x =
[[ -3  -2   0  28 -17 -10]
 [ -1   0  -5  -8 -20  -5]
 [ -1  -5  24  -5  26   1]
 [ -1 -18   0 -11 -17  -6]
 [ -7  -1  10   8 -15 -11]
 [ 17  -8 -28   3  -4 -11]
 [ -5  24   7   2 -14  -6]
 [  0   9  10  -3 -11 -29]
 [ 23  -4   6  -7 -10  20]
 [ -4 -11   0  -9 -10  20]
 [-10  32   2  -5 -11  -6]
 [ -1  -6  18  -6 -21   4]
 [ -3   2   4 -34   5  -4]]
Counting starts at 0.
The entry just left of the largest entry: -10
The entry in row 0 and column 0 -> -3
Which number is the entry at row 0, column 1?
Answer: -2
The entry in row 2 and column 0 -> -1
Which number is the entry in row 0 and column 2?
Answer: 0
The entry directly above the largest entry: -11
Which number is the top-right entry?
Answer: -10
Which number is the maximum?
Answer: 32
Which number is the entry just right of 23?
Answer: -4
Which number is the entry just left of 18?
Answer: -6
The entry in the bottom-left corner is -3
The entry just right of the largest entry -> 2
Which number is the bottom-right entry?
Answer: -4
Which number is the entry at row 1, column 2?
Answer: -5
Which number is the entry directly above 8?
Answer: -11
The entry directly below -20 -> 26
Which number is the entry in row 1 and column 0?
Answer: -1
The entry directly above the smallest entry -> -6
The entry at row 2, column 1 is -5
Which number is the minimum?
Answer: -34
The entry directly above -28: 10
Which number is the top entry of the column that holds the smallest entry?
Answer: 28
The entry directly above 5 is -21

[[ 37  94 138 165  65 129 123 140 143 112 118 153  43 127 127  72]
 [115  74 126  96 149  92  74 158  86 105  78 119 107 125 133  95]
 [ 95 106  84  94  87  97 108  79  88 121 104  91 122  94 106  96]
 [ 84  94 107  87  88  92 101  70  79 136 105 100  91  94  88  85]
 [ 92  72  84  89 103 130 102 135  74 115  77  84  90  77 123 137]
 [ 96  67 121 120 109  96  91  54  75  74 107 104  90 112  42  81]
 [124  84  97  94 155  85  68 116  77  95  70  63 108  84  91 134]
 [102 242 107 149 163  21 119 102 232 122 131  42 124  62 125 179]
 [ 75 111 173  48  93 140 121 105 131 107 129 159 128 115 132 117]
 [102 102  93  91  75 116  97  79  97  74 107  96 117  94  87  97]
 [ 96 103  86  96  71 143 103  80 104 105  91 102 114 103  99  99]
 [ 93  96 121  67 141  92  86 124  87 127  86  75 102  67 118 152]
 [103 112  95 100  92  86  97  78 100 100 109  94 116  99  92  88]
 [ 85  81 103  91  68 125  92  82  82  91 100 103  90  93  83  88]]
The first entry in the row that holds the smallest entry -> 102
Find the 2nd smallest entry.
Answer: 37
The entry just right of the smallest entry -> 119
The bottom-left entry: 85
Find the first entry on the diagonal from the top-right corner.
Answer: 72
The entry just left of 159 is 129
Find the third entry on the diagonal from the top-right corner.
Answer: 94
Find the last entry of the smallest entry's row.
Answer: 179
The largest entry in the first column: 124
The entry just right of 54: 75
The last entry, reading row by row is 88
The 3rd entry in reading order -> 138
Find the second entry on the main diagonal.
Answer: 74
The entry directly above the smallest entry: 85
Find the 3rd entry on the main diagonal.
Answer: 84
Find the top entry of the column that holds the smallest entry.
Answer: 129
Find the entry just left of 62.
Answer: 124
Find the maximum.
Answer: 242
The third entry from the end, reading row by row is 93
Find the 2nd entry in reading order.
Answer: 94
Find the bottom entry of the column that holds the largest entry.
Answer: 81
The fourth entry from the end, reading row by row: 90
Find the smallest entry in the last row.
Answer: 68
The minimum -> 21
Find the entry just right of 138.
Answer: 165
Find the entry directly above the largest entry.
Answer: 84

Questions about the array below. Indices start at 0.
1) Which number is the entry at row 1, column 0?
2) Which number is the entry in row 0 and column 0?
3) Which number is the top entry of the column that holds the smallest entry?
4) Which number is the entry at row 2, column 0?
5) Which number is the entry directly above 15?
6) Which number is the top-right entry?
7) Which number is the top entry of the column that holds the largest entry?
8) Which number is the entry in row 1 and column 1?
[[-19  -2 -11 -11 -10  -1 -28   2  -7  -6  -8   0  -6  29  11]
 [ -5 -17  -8 -10 -16  -5 -18 -12  -6   1 -11   6  10   4  10]
 [  0  -7  -4  -4 -12   4 -24   4  -2  -9   5   4 -13  16  20]
 [  8  -3   2  -4  -7  -5  -7   2   7   1   0 -14  -3 -18   7]
 [ 10  10   7  13  11  15  11   9  10  12  18  12 -23  -7  -7]
 [-18 -17 -11 -18 -25 -18 -30 -13 -15  -8 -19 -11   5  12  12]
 [-10  -3  -5 -10  -2  -5  -2  -4   3  -2  -9 -10   8 -10  -8]
 [  0   2  -4  -3   2   1  -5   1   5   6 -10  -7  13  10   8]
 [ 16   1   9  11   9  10  19   3  10  -3  19   8  -9 -27  -4]
 [ -1  10   4   7   5   1   1   8  -4 -10   9  -7 -18  13   9]
 [-11  -5  -7 -13  -4 -10  -6  -5   0  -4 -13  -8  13  -8  -1]]
1) -5
2) -19
3) -28
4) 0
5) -5
6) 11
7) 29
8) -17

Questions about the row below.
1) Which number is the entry just left of the largest entry?
2) Which number is the entry just right of 0.67?
3) Which number is the entry just left of the smallest entry?
4) Which number is the entry just right of 0.30?
5) Which number is the entry just left of -0.56?
array([ 0.30,  0.14,  0.02, -1.94, -0.56,  1.07,  1.29,  0.67,  0.03,
       -0.28, -0.60, -0.55, -0.52,  0.04])
1) 1.07
2) 0.03
3) 0.02
4) 0.14
5) -1.94

m =
array([[ 216,  137,   90, -160,  162,    5],
       [ 218,  398, -466,  263, -309, -458],
       [ 425,  123,  128,   54,  425,   35],
       [ 596,  303,  807, -663, -190,  870],
       [   3, -991,  -37,  104,  860,  450],
       [-118, -477, -525,  137, -646,  -77],
       [ 329,   98,  -96, -173,  102,   -1]])
Indices start at 0.
What is the entry at row 0, column 1?
Answer: 137
What is the top-left entry?
Answer: 216
What is the entry in row 2 and column 0?
Answer: 425
The entry just right of -309 -> -458
What is the entry just right of the smallest entry?
Answer: -37
What is the entry just right of -96?
Answer: -173
What is the entry in row 0 and column 2?
Answer: 90
What is the top entry of the column that holds the largest entry?
Answer: 5
The entry directly above 98 -> -477
What is the entry at row 1, column 1?
Answer: 398
The bottom-right entry: -1
What is the entry directly above -190?
Answer: 425
What is the entry at row 1, column 0?
Answer: 218
What is the bottom-left entry?
Answer: 329
What is the entry just left of -96?
Answer: 98
What is the entry directly above the smallest entry?
Answer: 303
What is the entry directly above -477?
Answer: -991

Read these off the row that follows.
1) The maximum?
2) The entry at the centre?
3) The 2nd entry from the left?
4393  2517  7962  2128  3052  4863  7235
1) 7962
2) 2128
3) 2517

Read these off the grid that follows.
1) Report the entry just right of -5.4.
2) Report the entry just left of 10.7.
[[0.9, 3.3, -6.1, -2.6, -16.0, -6.3, 3.7, -15.8, -14.7, -26.9, -15.4, 2.2], [0.4, 5.0, -5.8, -2.7, -16.4, -7.6, 2.2, -16.1, -14.6, -26.9, -13.3, 2.1], [7.5, -20.7, -9.4, -5.0, -8.0, 4.1, 9.8, -3.7, -7.7, -11.3, -23.8, -4.8], [-6.9, 13.1, -0.2, -1.0, -7.9, -10.2, -7.4, -10.2, -6.9, -12.4, 3.5, 1.4], [-16.1, -7.6, -0.7, -6.8, 10.7, -6.2, -20.5, 8.7, 9.0, 25.2, 16.4, -12.8], [8.1, -18.4, -9.4, -4.1, -9.4, 4.9, 11.6, -5.4, -9.2, -14.6, -25.1, -2.8], [-19.1, -2.3, -0.5, -6.7, 8.5, -9.1, -23.2, 5.3, 6.8, 21.7, 18.3, -11.8]]
1) -9.2
2) -6.8
